Here is a tiny trained network, its code and every weight. The questions are about switching its units off for an input and a target symbol, where a switched-off unit gives its printed mean instead of its output.

import numpy as np


def w(rows, s, z=0):
    codes = np.array(rows[::2]) - 128.0
    scale = np.full(codes.shape[1], s)
    scale[-1] = z or s
    return codes * scale


def f(y):
    return np.maximum(y, 0)


def softmax(a):
    e = np.exp(a - a.max(-1, keepdims=True))
    return e / e.sum(-1, keepdims=True)


def log_softmax(a):
    a = a - a.max(-1, keepdims=True)
    return a - np.log(np.exp(a).sum(-1, keepdims=True))


def net(x, mask):
    ids = ['ΓΞΠΣαβδζηθλμτφψω'.index(c) for c in x.split()]
    T = len(ids)
    res = E[ids] + P[:T]
    q, k, v = (res @ M[0].T for M in (Q, K, V))
    z = softmax(np.where(np.tri(T) > 0, q @ k.T / 3**0.5, -1e9)) @ v
    res = res + np.where(mask[0], z, O[0][:, -1]) @ O[0][:, :-1]
    y = f(res @ A[0][:, :-1].T + A[0][:, -1])
    res = res + np.where(mask[1:17], y, B[0][:, -1]) @ B[0][:, :-1]
    return log_softmax(res[-1] @ U[:, :-1].T + U[:, -1])


Q, K, V, O, A, B = {}, {}, {}, {}, {}, {}
E = w([
[51,140,187,188],'Γ',
[154,136,100,93],'Ξ',
[164,152,126,169],'Π',
[162,147,112,133],'Σ',
[143,132,86,97],'α',
[42,148,146,116],'β',
[38,143,166,153],'δ',
[147,161,84,117],'ζ',
[2,152,139,76],'η',
[132,168,59,133],'θ',
[174,163,159,117],'λ',
[186,147,214,92],'μ',
[146,183,81,123],'τ',
[159,179,99,112],'φ',
[127,186,104,219],'ψ',
[112,26,85,71],'ω',
],0.022)
P = w([
[188,67,128,132],'0',
[151,78,138,112],'1',
[142,90,135,101],'2',
[134,106,138,111],'3',
[127,119,136,116],'4',
[122,134,133,119],'5',
[119,148,129,125],'6',
[115,163,127,134],'7',
[110,177,123,139],'8',
[107,192,119,147],'9',
[103,206,110,151],'10',
[98,223,109,161],'11',
[92,233,99,168],'12',
[91,249,93,176],'13',
],0.014)
Q[0] = w([
[68,123,138,118],'head 0',
[64,139,116,206],'head 0',
[251,23,14,104],'head 0',
],0.012)
K[0] = w([
[121,237,98,164],'head 0',
[74,195,90,127],'head 0',
[105,5,74,145],'head 0',
],0.011)
V[0] = w([
[170,236,2,23],'head 0',
[46,152,133,185],'head 0',
[119,145,99,203],'head 0',
],0.0069)
O[0] = w([
[143,130,169,58,70],'head 0',
[166,2,104,93,253],'head 0',
[128,61,208,129,158],'head 0',
],0.0093,0.0028)
A[0] = w([
[138,213,19,173,92],'neuron 0',
[137,64,28,148,99],'neuron 1',
[73,62,75,194,254],'neuron 2',
[2,161,176,107,124],'neuron 3',
[159,127,149,191,213],'neuron 4',
[186,137,91,200,127],'neuron 5',
[185,169,157,236,183],'neuron 6',
[147,146,142,213,64],'neuron 7',
[194,79,197,107,92],'neuron 8',
[57,130,191,86,91],'neuron 9',
[202,117,170,53,188],'neuron 10',
[119,103,233,116,88],'neuron 11',
[68,109,58,48,114],'neuron 12',
[83,197,162,176,122],'neuron 13',
[124,36,238,50,173],'neuron 14',
[98,132,179,161,101],'neuron 15',
],0.0098,0.0084)
B[0] = w([
[170,65,145,117,171],'neuron 0',
[116,100,115,185,147],'neuron 1',
[178,188,186,115,246],'neuron 2',
[95,162,133,164,209],'neuron 3',
[155,143,165,86,198],'neuron 4',
[110,82,69,147,154],'neuron 5',
[120,143,97,81,206],'neuron 6',
[168,96,32,122,143],'neuron 7',
[148,47,125,180,133],'neuron 8',
[100,99,125,149,168],'neuron 9',
[162,87,71,149,166],'neuron 10',
[104,85,42,114,154],'neuron 11',
[188,155,111,86,161],'neuron 12',
[130,91,69,139,187],'neuron 13',
[117,9,131,103,175],'neuron 14',
[164,143,73,122,161],'neuron 15',
],0.011,0.012)
U = w([
[210,77,95,103,185],'Γ',
[169,235,124,57,119],'Ξ',
[123,124,120,148,28],'Π',
[124,127,123,152,59],'Σ',
[128,126,135,152,74],'α',
[119,137,168,112,98],'β',
[126,144,231,144,239],'δ',
[111,124,138,148,107],'ζ',
[99,146,211,57,194],'η',
[107,103,145,125,107],'θ',
[79,198,107,161,150],'λ',
[103,246,130,152,95],'μ',
[84,87,63,153,50],'τ',
[71,118,65,158,86],'φ',
[123,30,126,131,1],'ψ',
[102,129,143,141,168],'ω',
],0.013,0.0063)

Each question gives the input, a string of symbols that net reads in full, and the target symbol t.
The units are the heads (3 rows each of Q, K, V and O) and the neurons (one row each of A and B). Each row of codes is followed by its name. A weight is (code - 128) times the scale printed after its matrix; where a second scale follows, it is the last column's (O, A, B and U).
mask holds one flag per unit, heads first, then neurons. A switched-off unit (its flag False) gives its mean, the last column of its rows in O or B, instead of its output. The means were averaged over made-up inputs and are rounded, as every weight is.
A unit's drop is (log p(t) with every unit on - log p(t) with that unit switched off) / (log p(t) with every unit on - log p(t) with every unit switched off).
The circuit of an input: a set's keep is (log p(t) with only the set's units on - log p(t) with every unit switched off) / (log p(t) with every unit on - log p(t) with every unit switched off). Starting from the 12 units with the biggest drops (on a tie, the unit counted first), units are removed one at a time, each time the one whose removal leaves the highest keep (on an exact tie, the one counted first), for as long as the keep stays at least 0.8.
circuit, biggest first: the units of the circuit, biggest drop first
unit that matters most: the unit with the biggest drop
k most important neurons: the k neurons with the biggest drops, biggest first
input δ Γ Σ ψ δ Γ μ η, target μ: circuit, biggest first : head 0; neuron 3
input Γ λ δ, target λ: circuit, biggest first : head 0; neuron 3
input ψ α β λ τ ζ δ ω ψ Σ δ μ φ, target Γ: unit that matters most : neuron 0
input τ δ β Ξ Γ τ α λ μ Γ Γ, target μ: circuit, biggest first : neuron 14; neuron 3
input Γ ψ μ φ η Π ζ δ Γ ζ δ η, target η: circuit, biggest first : head 0; neuron 13
input η θ Γ φ η, target φ: circuit, biggest first : head 0; neuron 3; neuron 2; neuron 9
input δ Ξ Γ Σ τ λ δ Γ ψ θ δ, target ψ: circuit, biggest first : head 0; neuron 14
input μ Γ λ μ Γ, target μ: circuit, biggest first : head 0; neuron 14
input θ Γ η α α Γ α α φ ω ψ δ τ λ, target Γ: circuit, biggest first : neuron 10; head 0
input λ θ ω β β ζ η Γ ω, target Ξ: 2 most important neurons : neuron 12; neuron 14
input δ Γ λ Ξ η, target λ: circuit, biggest first : head 0; neuron 3
input Γ ζ μ ψ Ξ Γ ψ δ Γ Γ Γ δ, target δ: circuit, biggest first : head 0; neuron 2; neuron 6
input λ ψ Π ζ φ Γ, target φ: 3 most important neurons : neuron 11; neuron 3; neuron 13
input λ Γ β λ, target Ξ: circuit, biggest first : head 0
input ψ Γ α δ δ α τ α λ β, target λ: circuit, biggest first : neuron 3; neuron 0
input μ Γ δ Γ η η Σ η λ δ ψ Ξ δ ζ, target Γ: 3 most important neurons : neuron 0; neuron 3; neuron 2
input ω η Γ Γ λ λ δ η Γ Σ η μ, target Γ: 3 most important neurons : neuron 10; neuron 2; neuron 13
input Γ τ δ η φ ζ η, target φ: 2 most important neurons : neuron 2; neuron 3
input φ ω τ Γ λ Γ Γ φ Σ Γ φ Γ ζ, target Γ: 3 most important neurons : neuron 0; neuron 2; neuron 3
input Γ δ ζ η ψ Γ Σ Γ Γ β η Γ λ, target Γ: 3 most important neurons : neuron 2; neuron 10; neuron 3
input φ Σ ψ δ, target ψ: unit that matters most : neuron 14
input ζ φ μ μ α Ξ λ δ, target λ: 2 most important neurons : neuron 3; neuron 13
input Γ φ τ Σ η, target τ: 3 most important neurons : neuron 14; neuron 2; neuron 9
